Each row, then roughly how far along a hidden order it lies, from 0 to 30:
In the rows, 128 means zero.
[178 168 150 139 133 122 135 130 117 120 132 133 129 140 125 132 129 131
 126 129 111 127 152 125 125 135] | 0
[158 119 122 129 128 143 120 132 156 165 192 172 182 163 189 165 157 147
 141 129 145 128  99 148 133 118] | 15
[143 120 127 131 128 143 120 125 133 136 129 119 137 109 137 118 133 126
 130 130 141 137 134 169 169 179] | 30
[222 175 154 147 136 147 120 125 137 139 126 120 133 104 139 116 136 122
 131 129 141 127  93 144 131 124] | 1
[132 131 128 129 129 134 124 125 127 133 129 129 129 129 135 128 135 142
 166 164 229 171 244 190 175 147] | 25
[128 127 128 130 127 127 131 130 127 127 127 129 129 136 127 133 130 141
 144 150 187 165 253 189 189 172] | 26
[111 135 133 129 128 123 134 133 122 116 126 133 123 135 132 133 126 133
 111 132 147 145 218 172 184 189] | 28
[212 212 189 172 164 138 137 133 128 126 133 129 128 130 128 128 132 135
 124 125 131 128 140 131 125 128] | 3
[252 180 163 165 145 160 115 120 142 147 127 124 134  92 144 112 133 123
 127 126 148 130  84 153 131 108] | 1
[139 124 127 130 127 131 125 129 134 129 129 112 128 119 138 135 146 161
 198 181 246 176 222 166 153 138] | 23
[153 120 128 133 139 171 148 180 217 195 223 172 175 142 155 122 134 130
 123 129 135 126  94 144 135 119] | 12
[136 126 126 126 128 139 121 124 134 146 124 123 132 120 134 120 128 127
 125 128 124 128 131 161 162 169] | 30
[150 124 125 128 126 138 123 123 131 133 129 133 132 117 136 136 148 172
 207 183 241 167 204 165 147 129] | 23
[140 124 126 135 129 131 127 127 126 131 128 127 123 123 126 125 130 129
 128 134 159 146 201 184 190 184] | 28
[143 123 129 129 128 134 125 130 143 146 165 170 175 209 190 185 165 149
 148 134 149 131 120 140 129 124] | 16
[164 116 123 130 126 144 115 123 139 143 139 137 150 147 183 176 179 186
 205 161 198 142  99 148 135 118] | 19
[135 128 126 127 130 131 127 130 133 137 146 152 157 199 188 191 170 176
 174 146 137 134 129 129 132 127] | 18
[147 120 124 127 128 133 123 125 133 138 128 130 134 126 142 137 148 170
 199 184 251 167 198 176 148 132] | 23
[132 126 129 127 129 137 132 145 158 165 206 187 180 211 173 164 145 138
 138 129 126 129 109 129 130 125] | 15

Part 2:
[125  70 147 155 141 142 228 136 151  97 144 123 143 122  77 163 117  82
  93 100 125 136 156 117 122 181 185 110  94] | 24
[126  75 150 152 132 141 225 134 156 108 147 124 136 126  68 158 114  84
  78  99 126 140 152 119 126 192 177 114 101] | 23
[133 159 127 123 100 130 105 124 129 134 129 132 105  92 171 113 116  64
  80 178 130 146 162 136 143 108  59 140 159] | 2
[133 142 131 133  96 130 104 126 136 134 135 133 100  88 176 118 136  52
  84 177 128 144 169 135 150 129  68 139 157] | 3
[132 119 133 130 143 140 151 135 137 110 131 124 121 146 112 148 135 113
 106 112 124 133 127 122 131 143 174 121 118] | 19
[139 155 129 129 102 140  96 128 144 128 136 130  94  93 173 138 148  53
  89 183 129 138 174 136 144 128  76 146 159] | 3
[127 125 130 133 103 122 106 118 120 136 126 136 118  93 158 119 117 101
 110 157 125 129 145 129 145 120  63 136 143] | 7
[148 138 149 141 150 173 190 149 175  96 156 118  95 126 116 187 189   3
  67 172 125 179 202 124 137 186 165 132 147] | 16
[134 140 130 130 121 137 121 131 134 121 140 131 109 123 133 133 135  85
 108 151 121 140 149 126 138 120 106 134 139] | 12
[141 175 120 109 107 134  43 129 132 137 129 125  85 106 194 120 165  92
 101 197 129 139 146 143 154  97  77 148 174] | 0
[136 129 134 130 127 137 134 132 127 120 134 129 120 126 126 142 138 100
 107 141 122 130 139 124 132 134 121 130 133] | 14
[133 100 148 148 135 156 201 138 165 101 149 123 118 124 100 171 143  42
  72 139 127 150 173 125 129 178 163 123 121] | 19
[143 156 132 132 113 148 108 131 150 121 139 128  89 100 166 156 161  42
  76 197 126 161 180 135 150 136  81 146 163] | 5
[140 133 131 127 147 150 111 141 151 107 139 121 118 133 116 160 170 102
 100 151 122 140 140 127 127 156 172 125 126] | 18
[127 122 135 137  88 126 124 121 134 135 132 133 104  77 166 117 122  51
  82 171 134 143 168 134 156 134  50 142 156] | 0
[140 158 127 122 103 136  84 127 141 126 135 128  99  98 175 130 156  73
  89 189 130 149 184 139 149 126  72 145 168] | 1
[137  86 164 166 153 171 252 149 180  80 164 115 134 126  36 199 158  24
  56 124 121 175 193 116 125 219 216 117 101] | 28
[132 117 134 130 147 148 168 137 143 117 136 123 131 148  95 147 140 136
 117 108 123 129 127 124 126 149 162 120 118] | 21
[128  75 149 160 152 143 239 142 152  98 147 125 150 138  57 172 118  93
  97  86 118 141 147 111 115 182 200 111  83] | 30

[166 135 117 128 109 137 119 171 130 147 111 116 134 135 123 123 126 147
 133  93 135 107] | 17
[140 170 134 135 186 118 122 181 107 135 108 152  86 160 137 121 167 119
  94 170 137 136] | 13
[164 132 128 169 159 137 125 188 123 130 120 100 120  98 115 135 213 130
 120 133 129 107] | 1
[110 136 127 117  43 126 133 178 118 116 124 151 148 123 159 124 121 117
  94 128 113 160] | 11
[156 101 122 110  97 143 121 130 138 141 138 104 138 111 117 122 132 149
 117 106 135 129] | 19
[139 155 118 167 158 120 128 162  96 121  93 115 121 125 119 133 217 120
 146 126 120  92] | 3
[149 109 113 105 110 137 118 106 102 130 123 101 126 107 121 121 188 139
 115 110 128 127] | 18
[140 104 141 138 147 138 127 126 172 135 151 120 104 122  88 135 184 126
 123 147 137 115] | 4
[141 111 112 161 166 148 130 225 105 119 101 115 130  83 134 128 138 117
 104 127 123 166] | 0
[102 135 136 125  78 124 130 152 174 133 136 141 139 157 108 138 109 124
 163 110 115  79] | 17
[156  95  99 139 123 153 126 159 121 134 104 114 150 117 111 122  92 137
 145  72 137 135] | 10
[110  87  97 131 113 159 127 193 117 117  89 123 156 110 126 129  87 115
 150  81 100 119] | 17
[ 91 117 113 116 164 136 132  76 119 114 108 168  94 145 107 121 102 100
 126 131 135 173] | 8
[ 97 133 122 103  65 133 127 119 133 125 120 172 116 124 135 127  27 123
 150 113 123 133] | 24
[118 150 122  98  57 129 119 181 138 136 115 154 107 147 126 122 151 122
 121 114 115 102] | 24
[159 178 123 143  94 120 125 156 129 138 105 160  99 136 111 124 168 131
 119 120 152 134] | 0
[141 110 106 170 123 158 131 253 101 115  85 107 157  68 149 130 130 119
 117 107 103 140] | 1
[116 102 138  89  97 123 128 131 161 127 160 113 141 159 106 129 205 124
 109 126 117 107] | 18
[145  85 126 150 201 141 131 167 165 140 139  87 160 158 101 130 119 130
 133 117 136 112] | 10
[121 108 125 159 149 143 138 107 140 117 131 132 134  87 121 136  62 123
 145 126 137 161] | 0
[109 106 119 131  93 160 123 254 148 131 112 122 155 112 128 134  61 120
 146  99  93  91] | 25
[111 187 144 139 162  96 128  40  94 120 127 165  75 130 135 131 157 119
 138 183 137 126] | 11
[124 142 126 142 196 127 121 146  93 130 107  99 129 133 153 130 118 127
 153 142 105  82] | 27
[125 139 136 150 225 129 127 147 122 136 126 113 130 146 158 131  43 130
 147 153 123 104] | 26
[127  88 117 110  87 129 135  87 137 118 136 117 166 142  96 126 187 129
 130  94 131 141] | 4
[137  93 106 108  60 160 121 189 139 131 106 127 136 100 115 124 114 129
 124  83 116 125] | 17
[135 143 120 153 252 130 123 129 105 137 104 127  98 162 124 126  83 121
 149 146 137 112] | 18
[ 94 103 129  86 124 134 124  50 115 122 148 132 112 116 136 126  73 127
 144 140 123 128] | 30
[135 126 142  82 105 113 121  93 138 141 161 106 134 151 139 122 153 144
 109 132 128 121] | 29
[131 158 129 146 163 113 131 180  96 119 107 134 122 139 156 124 187 114
  93 150 125 144] | 4
